Below is a small trained network, with its code and all its weights. Each question gives an input and a target symbol and asks what happens when units are switched off, that is, made to give their printed mean instead of their output.

import numpy as np


def w(rows, s, z=0):
    codes = np.array(rows[::2]) - 128.0
    scale = np.full(codes.shape[1], s)
    scale[-1] = z or s
    return codes * scale


def f(y):
    return np.maximum(y, 0)


def softmax(a):
    e = np.exp(a - a.max(-1, keepdims=True))
    return e / e.sum(-1, keepdims=True)


def log_softmax(a):
    a = a - a.max(-1, keepdims=True)
    return a - np.log(np.exp(a).sum(-1, keepdims=True))


def net(x, mask):
    ids = ['αβεηλσφ'.index(c) for c in x.split()]
    T = len(ids)
    res = E[ids] + P[:T]
    u = 0
    for l in range(2):
        r = res
        for j in range(2):
            rows = slice(3 * j, 3 * j + 3)
            q, k, v = (r @ M[l][rows].T for M in (Q, K, V))
            z = softmax(np.where(np.tri(T) > 0, q @ k.T / 3**0.5, -1e9)) @ v
            o = O[l][rows]
            res = res + np.where(mask[u + j], z, o[:, -1]) @ o[:, :-1]
        u += 2
        y = f(res @ A[l][:, :-1].T + A[l][:, -1])
        res = res + np.where(mask[u : u + 12], y, B[l][:, -1]) @ B[l][:, :-1]
        u += 12
    return log_softmax(res[-1] @ U[:, :-1].T + U[:, -1])


Q, K, V, O, A, B = {}, {}, {}, {}, {}, {}
E = w([
[123,150,170],'α',
[174,110,43],'β',
[169,130,138],'ε',
[227,84,90],'η',
[75,81,123],'λ',
[222,76,126],'σ',
[127,248,67],'φ',
],0.018)
P = w([
[254,122,205],'0',
[159,94,112],'1',
[154,102,109],'2',
[148,112,107],'3',
[143,114,105],'4',
[152,126,109],'5',
[140,128,101],'6',
[145,130,101],'7',
[148,136,99],'8',
[141,135,97],'9',
[140,146,92],'10',
[149,139,86],'11',
[139,139,80],'12',
],0.0083)
Q[0] = w([
[71,101,161],'L0H0',
[137,136,88],'L0H0',
[136,42,11],'L0H0',
[54,115,48],'L0H1',
[86,87,93],'L0H1',
[226,110,118],'L0H1',
],0.012)
K[0] = w([
[171,131,164],'L0H0',
[135,139,88],'L0H0',
[123,225,104],'L0H0',
[8,137,116],'L0H1',
[88,136,135],'L0H1',
[160,61,101],'L0H1',
],0.013)
V[0] = w([
[156,159,76],'L0H0',
[81,211,101],'L0H0',
[121,68,67],'L0H0',
[194,2,110],'L0H1',
[130,67,129],'L0H1',
[115,75,172],'L0H1',
],0.0089)
O[0] = w([
[86,154,72,179],'L0H0',
[122,210,183,132],'L0H0',
[140,108,62,134],'L0H0',
[2,120,97,254],'L0H1',
[28,145,142,156],'L0H1',
[86,112,164,126],'L0H1',
],0.0073,0.0098)
A[0] = w([
[176,75,166,217],'L0N0',
[72,176,77,172],'L0N1',
[87,106,231,90],'L0N2',
[114,71,165,107],'L0N3',
[162,167,43,100],'L0N4',
[224,88,140,2],'L0N5',
[223,60,80,117],'L0N6',
[229,185,101,83],'L0N7',
[78,186,70,205],'L0N8',
[73,123,94,241],'L0N9',
[149,49,89,106],'L0N10',
[127,85,255,112],'L0N11',
],0.0094,0.0081)
B[0] = w([
[73,133,167,150],'L0N0',
[164,159,159,216],'L0N1',
[76,58,204,132],'L0N2',
[70,99,162,138],'L0N3',
[161,68,166,167],'L0N4',
[4,204,95,128],'L0N5',
[147,143,70,148],'L0N6',
[58,122,122,148],'L0N7',
[165,171,177,236],'L0N8',
[95,183,130,250],'L0N9',
[115,107,82,158],'L0N10',
[179,110,197,133],'L0N11',
],0.011,0.013)
Q[1] = w([
[95,184,245],'L1H0',
[70,199,165],'L1H0',
[97,251,84],'L1H0',
[150,192,126],'L1H1',
[62,232,93],'L1H1',
[155,3,121],'L1H1',
],0.0075)
K[1] = w([
[174,90,193],'L1H0',
[127,5,130],'L1H0',
[169,72,116],'L1H0',
[180,111,123],'L1H1',
[211,185,120],'L1H1',
[56,97,117],'L1H1',
],0.011)
V[1] = w([
[139,254,124],'L1H0',
[106,106,59],'L1H0',
[45,179,14],'L1H0',
[199,148,203],'L1H1',
[134,96,176],'L1H1',
[251,167,158],'L1H1',
],0.0073)
O[1] = w([
[67,92,254,45],'L1H0',
[171,59,118,143],'L1H0',
[214,38,167,149],'L1H0',
[194,54,84,219],'L1H1',
[137,160,74,95],'L1H1',
[190,63,100,254],'L1H1',
],0.0061,0.0074)
A[1] = w([
[208,56,159,174],'L1N0',
[23,185,105,107],'L1N1',
[143,148,182,203],'L1N2',
[89,169,241,147],'L1N3',
[148,176,188,95],'L1N4',
[41,103,99,253],'L1N5',
[60,87,169,147],'L1N6',
[209,203,127,161],'L1N7',
[50,21,109,105],'L1N8',
[155,100,212,113],'L1N9',
[66,107,21,86],'L1N10',
[168,103,1,69],'L1N11',
],0.0097,0.0078)
B[1] = w([
[14,105,149,216],'L1N0',
[148,1,157,219],'L1N1',
[140,211,153,186],'L1N2',
[213,41,98,186],'L1N3',
[171,30,91,157],'L1N4',
[187,246,148,216],'L1N5',
[84,56,211,160],'L1N6',
[41,94,125,253],'L1N7',
[57,179,41,153],'L1N8',
[80,131,56,154],'L1N9',
[115,182,78,169],'L1N10',
[192,67,57,186],'L1N11',
],0.0075,0.011)
U = w([
[158,216,155,195],'α',
[52,78,117,2],'β',
[221,179,59,110],'ε',
[1,126,189,134],'η',
[151,71,79,96],'λ',
[29,178,96,125],'σ',
[215,136,194,217],'φ',
],0.009,0.0061)

Each question gives the input, a string of symbols that net reads in full, and the target symbol t.
The units are the heads (3 rows each of Q, K, V and O) and the neurons (one row each of A and B). Each row of codes is followed by its name. A weight is (code - 128) times the scale printed after its matrix; where a second scale follows, it is the last column's (O, A, B and U).
mask holds one flag per unit, layer by layer, with each layer's heads first. A switched-off unit (its flag False) gives its mean, the last column of its rows in O or B, instead of its output. The means were averaged over made-up inputs and are rounded, as every weight is.
A unit's drop is (log p(t) with every unit on - log p(t) with that unit switched off) / (log p(t) with every unit on - log p(t) with every unit switched off).
The circuit of an input: a set's keep is (log p(t) with only the set's units on - log p(t) with every unit switched off) / (log p(t) with every unit on - log p(t) with every unit switched off). Starting from the 12 units with the biggest drops (on a tie, the unit counted first), units are removed one at a time, each time the one whose removal leaves the highest keep (on an exact tie, the one counted first), for as long as the keep stays at least 0.8.
circuit, biggest first: the units of the circuit, biggest drop first
unit that matters most: the unit with the biggest drop
k most important neurons: the k neurons with the biggest drops, biggest first
k most important neurons of layer l: the k neurons of layer l with the biggest drops, biggest first
heads that matter: for each layer, one digit per head in row order, 1 if its drop is at least 0.15 and else 0, layers parted by /
input β λ β ε β β α β β σ α, target φ: unit that matters most	L1N3
input σ α β α α α ε λ σ ε η α σ, target α: heads that matter	01 / 01
input β β σ λ σ φ ε ε β λ σ ε, target η: heads that matter	01 / 11
input λ β α σ α β φ η λ α, target ε: heads that matter	11 / 11
input σ σ α α φ β σ η η σ ε σ α, target λ: 2 most important neurons of layer 0	(L0N8, L0N1)
input α φ η λ φ φ η η σ σ σ η, target σ: circuit, biggest first	(L0H0, L1H0, L0N11)
input α φ α λ λ β, target σ: heads that matter	11 / 11
input φ η β σ λ λ η, target φ: 3 most important neurons	(L0N7, L1N3, L1N0)
input φ λ λ β α β, target φ: circuit, biggest first	(L0H0, L1H0, L1N3, L1N0)
input ε ε η ε φ α σ λ σ, target α: 2 most important neurons of layer 0	(L0N7, L0N9)
input λ β σ φ σ α ε β σ, target ε: 4 most important neurons	(L0N8, L0N1, L0N2, L0N11)
input α σ σ λ η σ η λ φ σ σ, target σ: circuit, biggest first	(L0H0, L0H1, L1H0, L0N11)
input α φ φ σ φ ε, target σ: circuit, biggest first	(L0H0, L0N2, L1H0)
input σ β σ α, target φ: heads that matter	01 / 01
input λ φ α λ α η φ φ η λ φ, target ε: circuit, biggest first	(L0H1)
input ε ε σ φ α, target α: heads that matter	11 / 11
input α α σ λ λ φ β, target σ: 3 most important neurons of layer 0	(L0N9, L0N2, L0N11)
input σ σ β ε σ λ σ φ β η λ β ε, target λ: 3 most important neurons	(L0N8, L0N1, L1N11)
input σ φ σ η σ ε, target λ: 2 most important neurons	(L0N8, L1N11)
input φ φ σ η α φ η β β, target φ: unit that matters most	L0H0
input β φ σ σ η ε σ α ε ε λ λ β, target η: heads that matter	10 / 11
input λ α η η ε β σ σ φ β ε, target ε: 2 most important neurons	(L0N8, L0N1)
input φ σ λ β α σ ε, target φ: heads that matter	01 / 10
input ε λ η, target ε: heads that matter	10 / 01
input α λ φ φ φ α η σ φ η, target σ: heads that matter	11 / 11
input φ η φ η η σ β φ σ α β ε, target φ: heads that matter	11 / 10
input λ λ α φ λ λ ε, target ε: unit that matters most	L0H0
input φ σ σ ε η ε σ φ ε λ λ β φ, target φ: heads that matter	10 / 10
input σ α σ φ σ η σ λ, target λ: 2 most important neurons of layer 0	(L0N8, L0N4)
input λ β λ β α β α λ λ ε α φ, target ε: 3 most important neurons	(L0N8, L0N2, L0N1)
